Each row has a name. After each piece below comes the name of the row it's from, unless a question asks for something else. Each question is about the rows just above it. Places in a row count from 0.

[162 127 104  94  68 101 129 162 104 185 126 150  76 140 144  87 120 130
 135 136 148 146 179 193 150 157 126 124 114] : Q944
[123 160  75 165 133 128 126 105 121 197 105  94  93 189 119 121 147 159
  77 166  94 171 194 148 120  99 157 149 134] : Q713
[123 160  93 165 194 128 126 105  93  93 105  94  93 194 194 121 147 142
  77 166  94 171 194 102 120  99 194 149 134] : Q791
[150 126 108 157 147 162 143 175 155 108 123 121  89  99 156 138 129 146
 146 133 164 137 108 127 120 178 148 159 127] : Q218
[145 102 101 152  54  86 110 156  87 121  92 119 101 101 126  81 103 108
 129 120 144 129 118 181 112 158 102 121 100] : Q207
[162 127 104 127  68 101 129 162 104 185 126 150  76 140 144  87 120 130
 135 136 148 146 179 193 150 157 126 124 114] : Q539
Every place of [93] in Q791:
2 8 9 12
Places of [194] in row Q791:
4 13 14 22 26
asked: [162 127 104 127  68 101 129 162 104 185 126 150  76 140 144  87 120 130
 135 136 148 146 179 193 150 157 126 124 114]
Q539

[168 163 138  81 118 166 110 106 147  94 118 155 196 130 125  99 127 130
 132 102  95 152 138 132 123 138 106 121  85 123 110 110 141 154 105 134
 115 107 133 161 164 145 136  87 121 145 138  87 132 100]  Q263
[180 174 152  64 113 176  99  94 151  78 117 167 221 128 126  85 121 130
 117  93  83 165 108 109 121 202  95 124  65 121 100 101 147 164  95 139
 112  98 132 173 179 155 137  68 119 154 139  71 132  90]  Q737
[145 142 108 125 135 158 162 150 147 157 108 112 127 151 118 143 163 136
 112 123 131  99 123 146 129 108 150  88 157 127 147 142 124 124 137 115
 112 135 150 128 121 104 143 151 130 114 144 131 142 125]  Q840
[ 91  97 150 148 121  73  86 104  95  98 159 141 106  94 143 116  80 117
 153 143 135 161 139 107 128 139 104 186 101 131 108 114 130 125 123 144
 155 125  96 117 125 157 104 109 128 142 102 137 106 142]  Q979
[173 166 104 101 135 193 174 153 167 159  92 115 158 167 111 139 183 141
  99 109 118  92 114 151 128 119 154  61 156 124 150 142 127 133 131 111
  96 130 165 143 134  97 156 146 128 113 159 114 153 110]  Q874
[153 150 153  89 115 144  93  96 134  82 131 161 188 116 132  93 106 125
 129 108  98 166 117 107 123 185  96 145  73 124 101 104 142 153 103 131
 126 106 120 157 164 157 126  79 121 151 127  90 123 105]  Q95
[173 166 104 101 135 193 174 153 167 159  92 115 158 167 111 139 183 141
  99 109 118  92 114 151 129 119 154  61 156 124 150 142 127 133 131 111
  96 130 165 143 134  97 156 146 128 113 159 114 153 110]  Q188
[ 68 137 155] is which row, read backwards?
Q737
asked: [145 142 108 125 135 158 162 150 147 157 108 112 127 151 118 143 163 136
 112 123 131  99 123 146 129 108 150  88 157 127 147 142 124 124 137 115
 112 135 150 128 121 104 143 151 130 114 144 131 142 125]
Q840
The row with [173 166 104 101 135 193 174 153 167 159  92 115 158 167 111 139 183 141
  99 109 118  92 114 151 129 119 154  61 156 124 150 142 127 133 131 111
  96 130 165 143 134  97 156 146 128 113 159 114 153 110] is
Q188
Which row holds this, read backwards? [117 166]
Q95
Places of [132] in row Q263:
18 23 48

[181 145 132 106 143 153] -> Q130
[196 139 137 113 141 157] -> Q994
[101 124 149 114 139 122] -> Q324
[125 116 125 122  67 125] -> Q297
[ 95 102  92 186 149 128] -> Q917
[149 132  71 149 101 158] -> Q749
[ 75 129 142  90 109 132] -> Q703
[143  89 157 125 115 158] -> Q604
[141 196 113 139 137 122] -> Q444
[117  98 156 134 123 125] -> Q84
[ 90 115 103 157 129 121] -> Q655
[138 136 142 130 109  87] -> Q641
Which row holds this, read backwards? [141 113 137 139 196]
Q994
asked: [138 136 142 130 109  87]
Q641
asked: [ 90 115 103 157 129 121]
Q655
[115 125] is which row, read backwards?
Q604
The row with [101 124 149 114 139 122] is
Q324
[117  98 156 134 123 125] is in which row?
Q84
Places of [125] in row Q297:
0 2 5

[ 76  52 110 141 141 102 104 109 127 134 133 124 148 136 145 130 125  45
  89 132 120 121 101 102  99 107 121 139 141 138  91 138 116 139 130 124
 128 124 108]  Q949
[ 88  97 114 154 156 106 141 113 139 145 133 126 154 166 128 152 125  74
 110 138 127 127 103 112 110 117 118 144 155 152  88 165 127 163 128 132
 114 130 106]  Q581
[124 157 108 166 157 139 159 122 144 159 147 149 126 173 130 161 130 121
 120 145 140 143 134 111 129 145 135 138 157 128 132 152 149 120 128 148
 109 148 163]  Q916
[134 149 128 146 127 148 121 141 142 157 144 138 148 135 136 134 134 159
 140 145 151 131 145 134 131 151 126 114 114 129 162 115 151 119 119 144
 134 150 151]  Q36
[142 144 139 127 121 120 121 143 144 141 130 126 171 126 126 117 142 138
 155 147 146 118 133 132 145 137 126 116 115 160 137 129 133 161 127 133
 157 133 133]  Q390
[ 76  52 110 141 141 102 104 109 127 134 133 124 148 136 145 130 125  45
  89 132 120 121 101 102  99 107 121 139 141 138  91 138 111 139 136 128
  95 141  80]  Q723
[156 183 145 134 140 133 168 138 112 116 111 133 116 135 124 140 121 181
 150 100 115 122 137 152 149 123 127 141 135 107 144 141 128 148 121 112
 163 110 118]  Q316
[ 93  72 133 118 125 115 110 119 140 123 126 137 141 128 123 126 124  84
 121 140 128 133 103 131 106 118 122 133 130 156  87 137 118 142 134 125
 116 116 119]  Q43
asked: [134 149 128 146 127 148 121 141 142 157 144 138 148 135 136 134 134 159
 140 145 151 131 145 134 131 151 126 114 114 129 162 115 151 119 119 144
 134 150 151]
Q36
asked: [142 144 139 127 121 120 121 143 144 141 130 126 171 126 126 117 142 138
 155 147 146 118 133 132 145 137 126 116 115 160 137 129 133 161 127 133
 157 133 133]
Q390
Which row holds [126 133 145] read backwards?
Q581
Every place of [134] in Q36:
0 15 16 23 36

[122 118  71  89 109] -> Q49
[123 149 149 144 138] -> Q907
[110 144 113 140 145] -> Q315
[124 115 110 165 134] -> Q815
[114 137 119 161 136] -> Q708
[110 118 110 118 134] -> Q88
The row with [124 115 110 165 134] is
Q815
Every place of [110] in Q88:
0 2

[104 216 173 108] : Q650
[189 110 189 110] : Q972
[101 102 188  98] : Q305
At which places does Q305 hold [101]?
0
asked: [189 110 189 110]
Q972
[104 216 173 108] is in which row?
Q650
Every place of [189] in Q972:
0 2

